Look-ups in named tables: a row name and a column name give one cell, copied from the table.

laf =
        lidezu  vuna  kesudi  lozelo  pofeb  far  daga  nonera
vuro       0.5   0.3     0.4     0.5    0.4  0.4   0.4     0.6
rudabo     0.2   0.1     0.6     0.4    0.4  0.9   0.3     0.8
vik        0.5   0.2     0.5     0.5    0.3  0.6   0.6     0.6
gova       0.2   0.3     0.8     0.6    0.4  0.7   0.5     0.8

kesudi of vik is 0.5
nonera of vuro is 0.6
kesudi of gova is 0.8
pofeb of rudabo is 0.4
lozelo of vik is 0.5
nonera of gova is 0.8

Table kiludi
         pid  vaposu  lotoko
gumer     52      51      80
filel     44      86      49
pel       88     196     105
zirof     68      35      54
gupadul    9      12      33
zeduf      8      78      60
vukor     76      24      51

vaposu of gumer: 51
lotoko of pel: 105
lotoko of zirof: 54
pid of zirof: 68
vaposu of filel: 86
lotoko of zeduf: 60
pid of gumer: 52
vaposu of pel: 196
pid of vukor: 76
lotoko of gumer: 80
pid of pel: 88
lotoko of filel: 49
vaposu of zirof: 35
Row with the largest vaposu: pel

depil:
cols = deka, folomu, zulo, bev
safet: [201, 25, 56, 127]
non: [120, 16, 129, 108]
zugada: [13, 77, 187, 252]
sasir: [248, 64, 70, 146]
vubufu: [94, 41, 47, 165]
vazele: [12, 85, 174, 243]
tisava: [253, 69, 8, 135]

What is the zulo of zugada in depil?
187
What is the zulo of vazele in depil?
174
What is the folomu of zugada in depil?
77
What is the bev of safet in depil?
127
What is the deka of vazele in depil?
12
What is the deka of safet in depil?
201
What is the folomu of tisava in depil?
69

sona.csv
,tir,kug,norud,vurif
medesed,166,131,124,142
ger,232,85,67,142
dolativ,226,89,63,142
visamo,186,117,102,142
kek,207,103,85,142
nerimo,108,168,186,142
pepu,191,111,89,142
kese,145,144,143,142
mafit,29,224,243,142
gilafos,129,164,160,142
suk,164,136,128,142
bunate,74,219,241,142

norud of bunate: 241
norud of dolativ: 63
norud of visamo: 102
vurif of pepu: 142
norud of mafit: 243
norud of suk: 128
kug of kek: 103
tir of ger: 232
tir of nerimo: 108
tir of mafit: 29
norud of kek: 85
vurif of nerimo: 142
norud of nerimo: 186
kug of visamo: 117
kug of mafit: 224
kug of ger: 85
vurif of suk: 142

Table kot
         golifef  gol  rad  bam  zenal  baz  kito
limi          57   38   11    0    -16   44    29
sikolu        25    5   32    8     19  -19    13
mibunak       -4   27   31   53     48   23    26
kavaga        33  -11   -3  -36     30  -26   -13
rosil         15    2   35   12     40   13    17
pegas         20  -39   18  -55     69  -54   -24
bab            1   -1   17   24     34  -18     6
tis           43   82   31   75    -34   97    67

rosil, golifef => 15
tis, zenal => -34
pegas, zenal => 69
rosil, kito => 17
sikolu, baz => -19
rosil, rad => 35
sikolu, bam => 8
sikolu, golifef => 25
pegas, golifef => 20
kavaga, bam => -36
tis, gol => 82
bab, golifef => 1
kavaga, zenal => 30
kavaga, gol => -11
mibunak, bam => 53
tis, kito => 67
limi, kito => 29
pegas, gol => -39
limi, zenal => -16
limi, gol => 38
Which row has the largest zenal? pegas

Table luf
cols = kota, potodor, tuduna
lunalug: [-4.779, -7.215, -0.422]
vemo: [-6.231, 3.240, 1.104]
vurav: [-6.556, -6.497, -5.810]
rifan: [-1.689, -8.190, -1.302]
dop: [-5.641, -3.946, -3.972]
das: [-3.057, 8.580, -2.005]
rem: [-1.458, -1.892, -2.835]
kadi: [0.010, 5.725, 2.355]
noguka: [-6.497, -4.060, -3.143]
niritof: [-1.867, -0.054, -1.910]
supeg: [-8.971, -4.287, -5.045]

tuduna of rem is -2.835
kota of supeg is -8.971
tuduna of lunalug is -0.422
potodor of kadi is 5.725
potodor of vemo is 3.240
kota of kadi is 0.010
potodor of supeg is -4.287
potodor of das is 8.580
tuduna of rifan is -1.302
tuduna of supeg is -5.045
potodor of rifan is -8.190
potodor of lunalug is -7.215
tuduna of vurav is -5.810
kota of lunalug is -4.779
potodor of rem is -1.892
potodor of noguka is -4.060
Which row has the largest tuduna? kadi

Table vovodup
,suk,met,vev,mazaf,nomum,lib,parages,dev,nuti
muribod,165,147,91,93,150,89,105,205,137
zalo,157,148,106,86,151,90,103,185,136
nesabe,167,152,85,80,163,74,119,225,161
revov,75,81,155,163,79,179,128,14,88
punomeb,105,102,134,157,97,154,124,62,89

revov, dev -> 14
revov, vev -> 155
nesabe, nuti -> 161
punomeb, vev -> 134
zalo, lib -> 90
zalo, vev -> 106
revov, mazaf -> 163
nesabe, dev -> 225
zalo, dev -> 185
nesabe, nomum -> 163
revov, nomum -> 79

zas =
|  | sak | sisa |
|---|---|---|
| vulabo | 89 | 717 |
| lizo | 444 | 180 |
| sinamag | 887 | 507 |

vulabo, sisa => 717
vulabo, sak => 89
sinamag, sisa => 507
lizo, sak => 444
lizo, sisa => 180
sinamag, sak => 887

deno =
,rus,gulu,ruraga,ruz,sipi,ribus,zugetut,nedu,dinusuz,bef
dos,-75.3,-76.3,-13.7,59.5,-62.2,-17.9,-1.7,-40.6,-39.9,-10.1
vit,-7.8,35.6,-40.9,-41.0,25.6,14.1,-32.3,12.9,-77.7,-4.4
zil,-80.7,-4.2,-29.6,-16.7,-54.3,18.8,-0.4,18.8,-7.2,-64.7

zil, rus => -80.7
zil, bef => -64.7
zil, sipi => -54.3
dos, sipi => -62.2
vit, sipi => 25.6
dos, ribus => -17.9
vit, ruz => -41.0
vit, nedu => 12.9
dos, dinusuz => -39.9
zil, ruz => -16.7
zil, nedu => 18.8
vit, bef => -4.4
dos, rus => -75.3
vit, dinusuz => -77.7
zil, ribus => 18.8
vit, gulu => 35.6
zil, zugetut => -0.4
zil, dinusuz => -7.2
vit, zugetut => -32.3
vit, ribus => 14.1
Which row has the largest bef? vit

Table raf
         vufurof   mav  pagu  ludokoz  farevig
dufe        4.75  9.31  3.38     4.54     4.22
seg         4.00  2.91  5.66     6.08     5.42
defit       5.11  7.29  5.05     4.83     2.42
nuvag       4.78  7.15  8.96     6.55     6.94
kogulur     1.26  5.58  4.86     4.33     7.15
fov         4.54  4.51  6.44     1.36     8.06
tovun       2.67  7.29  4.46     5.74     2.76
gat         5.77  6.71  4.61     8.46     4.53
gumom       6.42  1.54  6.24     1.50     8.74
daka        6.28  5.62  5.68     7.51     0.36
buv         2.34  6.07  6.25     1.61     6.76
gur         5.01  3.90  4.65     3.51     5.35

farevig of daka is 0.36
pagu of gat is 4.61
ludokoz of daka is 7.51
vufurof of gumom is 6.42
ludokoz of gat is 8.46
farevig of gat is 4.53
mav of dufe is 9.31
mav of fov is 4.51

vipe:
|  | tudoni | mil | nuz | mito | libip | vivekaz |
|---|---|---|---|---|---|---|
| guradim | 192 | 96 | 209 | 148 | 23 | 104 |
| gigibor | 194 | 99 | 208 | 146 | 28 | 107 |
| lut | 183 | 124 | 169 | 139 | 88 | 120 |
| lefo | 191 | 97 | 207 | 149 | 26 | 107 |
| bar | 192 | 95 | 210 | 150 | 22 | 101 |

lut, vivekaz: 120
bar, nuz: 210
lut, nuz: 169
lefo, mil: 97
lefo, tudoni: 191
gigibor, mito: 146
lut, mil: 124
lefo, vivekaz: 107
gigibor, nuz: 208
lut, mito: 139
gigibor, mil: 99
guradim, mil: 96
bar, libip: 22
lefo, mito: 149
lut, tudoni: 183
bar, mil: 95
lut, libip: 88
lefo, nuz: 207

zes =
	beb	doke	bege	miti	petipi	bag	bigak	mivod	furudo
gaz	27.5	26.4	18.5	28.2	18.3	21.5	24.6	25.8	29.6
mubibup	24.0	26.9	22.0	32.1	22.2	27.1	16.9	21.6	47.0
zom	18.3	19.2	17.8	67.6	25.2	17.6	16.3	23.6	19.4
fab	76.1	35.6	23.7	29.3	19.9	20.7	19.0	42.3	17.6
vopu	22.5	58.9	17.4	29.6	21.9	32.0	19.2	19.1	20.5
doto	54.4	34.7	26.7	24.2	30.0	29.4	23.2	19.9	24.6
vav	49.8	17.2	23.2	24.0	20.2	36.9	48.5	39.9	22.2

vav, furudo => 22.2
zom, bigak => 16.3
vav, mivod => 39.9
fab, doke => 35.6
doto, mivod => 19.9
vopu, miti => 29.6
mubibup, bigak => 16.9
vav, doke => 17.2
gaz, bigak => 24.6
zom, beb => 18.3
Row with the largest bigak: vav

